Below are the code and all the weights of a small trained network. Each question names an input and a class and asks about switching units off, where a switched-off unit gives its printed mean instead of its output.

import numpy as np


def w(rows, s, z=0):
    codes = np.array(rows[::2]) - 128.0
    scale = np.full(codes.shape[1], s)
    scale[-1] = z or s
    return codes * scale


def norm(h):
    return h / np.sqrt((h * h).mean(-1, keepdims=True) + 1e-5)


def f(y):
    return y / 2 * (1 + np.tanh(0.7978845608 * (y + 0.044715 * y**3)))


def log_softmax(a):
    a = a - a.max(-1, keepdims=True)
    return a - np.log(np.exp(a).sum(-1, keepdims=True))


def net(x, mask):
    res = np.array(x, float).reshape(1, 8) / 4 @ E
    u = 0
    for l in range(3):
        y = f(norm(res) @ A[l][:, :-1].T + A[l][:, -1])
        res = res + np.where(mask[u : u + 3], y, B[l][:, -1]) @ B[l][:, :-1]
        u += 3
    return log_softmax(norm(res)[-1] @ U[:, :-1].T + U[:, -1])


A, B = {}, {}
E = w([
[121,90,93,185],'x0',
[171,184,51,118],'x1',
[41,30,170,174],'x2',
[15,142,100,180],'x3',
[196,181,155,136],'x4',
[213,90,114,166],'x5',
[68,210,177,142],'x6',
[182,45,145,254],'x7',
],0.0048)
A[0] = w([
[209,95,45,101,92],'0.n1',
[139,60,162,156,149],'0.n2',
[254,89,190,55,248],'0.n3',
],0.0091,0.0018)
B[0] = w([
[179,129,97,145,196],'0.n1',
[101,108,227,147,189],'0.n2',
[23,17,164,1,252],'0.n3',
],0.0085,0.0046)
A[1] = w([
[150,83,2,143,253],'1.n1',
[88,93,82,166,12],'1.n2',
[87,219,190,92,173],'1.n3',
],0.017,0.0018)
B[1] = w([
[129,238,253,104,237],'1.n1',
[108,186,28,225,183],'1.n2',
[177,149,202,109,254],'1.n3',
],0.013,0.006)
A[2] = w([
[41,247,126,102,254],'2.n1',
[99,100,167,233,78],'2.n2',
[82,152,144,135,82],'2.n3',
],0.014,0.0028)
B[2] = w([
[123,175,171,102,255],'2.n1',
[148,69,139,207,192],'2.n2',
[253,172,54,142,148],'2.n3',
],0.016,0.0092)
U = w([
[146,176,173,82,216],'0',
[130,124,88,129,1],'1',
[138,86,106,213,215],'2',
[132,186,77,149,95],'3',
[107,53,157,65,107],'4',
[140,143,2,132,27],'5',
],0.015,0.0063)

Each question gives the input, the list of numbers given to net, and the class t.
The units are the neurons (one row each of A and B). Each row of codes is followed by its name. A weight is (code - 128) times the scale printed after its matrix; where a second scale follows, it is the last column's (A, B and U).
mask holds one flag per neuron, layer by layer. A switched-off neuron (its flag False) gives its mean, the last column of its row in B, instead of its output. The means were averaged over made-up inputs and are rounded, as every weight is.
A unit's drop is (log p(t) with every unit on - log p(t) with that unit switched off) / (log p(t) with every unit on - log p(t) with every unit switched off).
The circuit of an input: a set's keep is (log p(t) with only the set's units on - log p(t) with every unit switched off) / (log p(t) with every unit on - log p(t) with every unit switched off). Starting from all 9 units, units are removed one at a time, each time the one whose removal leaves the highest keep (on an exact tie, the one counted first), for as long as the keep stays at least 0.8.
circuit, biggest first: the units of the circuit, biggest drop first
top k neurons: the k neurons with the biggest drops, biggest first
top k neurons in layer l: the k neurons of layer l with the biggest drops, biggest first
drop of u: that unit's drop, to one decimal
input [-5,-7,-5,-6,5,-2,3,2], class 4: top 3 neurons => 0.n3; 1.n1; 2.n1
input [2,-4,7,-3,4,8,-6,-3], class 4: top neuron in layer 0 => 0.n3
input [6,1,3,3,0,1,0,-1], class 2: top 4 neurons => 0.n1; 2.n2; 0.n2; 1.n1
input [6,-3,7,-4,-7,1,-8,-8], class 2: circuit, biggest first => 1.n2; 1.n3; 0.n3
input [-1,5,6,-8,-7,-1,-8,1], class 4: top 4 neurons => 0.n3; 2.n1; 0.n2; 1.n3
input [0,-5,-6,-5,2,0,1,-8], class 4: circuit, biggest first => 0.n3; 1.n1
input [6,-3,5,0,7,5,0,-8], class 4: circuit, biggest first => 1.n1; 1.n2; 2.n1
input [6,8,5,-2,-7,0,-5,6], class 0: top 3 neurons => 1.n1; 2.n1; 0.n3
input [3,-6,8,3,4,-8,0,0], class 2: circuit, biggest first => 1.n1; 2.n2
input [6,-1,-3,-5,-5,4,8,4], class 2: top 2 neurons => 1.n1; 1.n3
input [5,2,7,8,-4,1,3,-3], class 3: top 2 neurons => 1.n2; 2.n1
input [1,-6,4,-2,4,-7,-5,-1], class 4: top 3 neurons => 1.n1; 1.n2; 2.n1
input [6,-7,-1,2,-6,6,-7,-2], class 2: top 2 neurons => 0.n2; 2.n2
input [3,-7,-8,-3,-2,-1,-6,3], class 4: circuit, biggest first => 0.n3
input [8,-8,-6,-4,6,1,1,-8], class 4: circuit, biggest first => 0.n3; 1.n1
input [4,-6,8,5,-5,-2,1,-4], class 2: top 2 neurons => 1.n1; 2.n2
input [-4,-4,-3,-3,4,-6,-4,-2], class 4: drop of 0.n3 => 0.5
input [1,-3,-3,-4,3,-1,3,-1], class 4: drop of 0.n3 => 0.6
input [3,-1,8,4,-5,3,-2,-3], class 2: drop of 0.n3 => 0.0
input [-1,5,3,7,-6,4,2,1], class 3: circuit, biggest first => 1.n2
input [2,2,2,-2,-1,1,2,2], class 2: drop of 1.n1 => 0.1
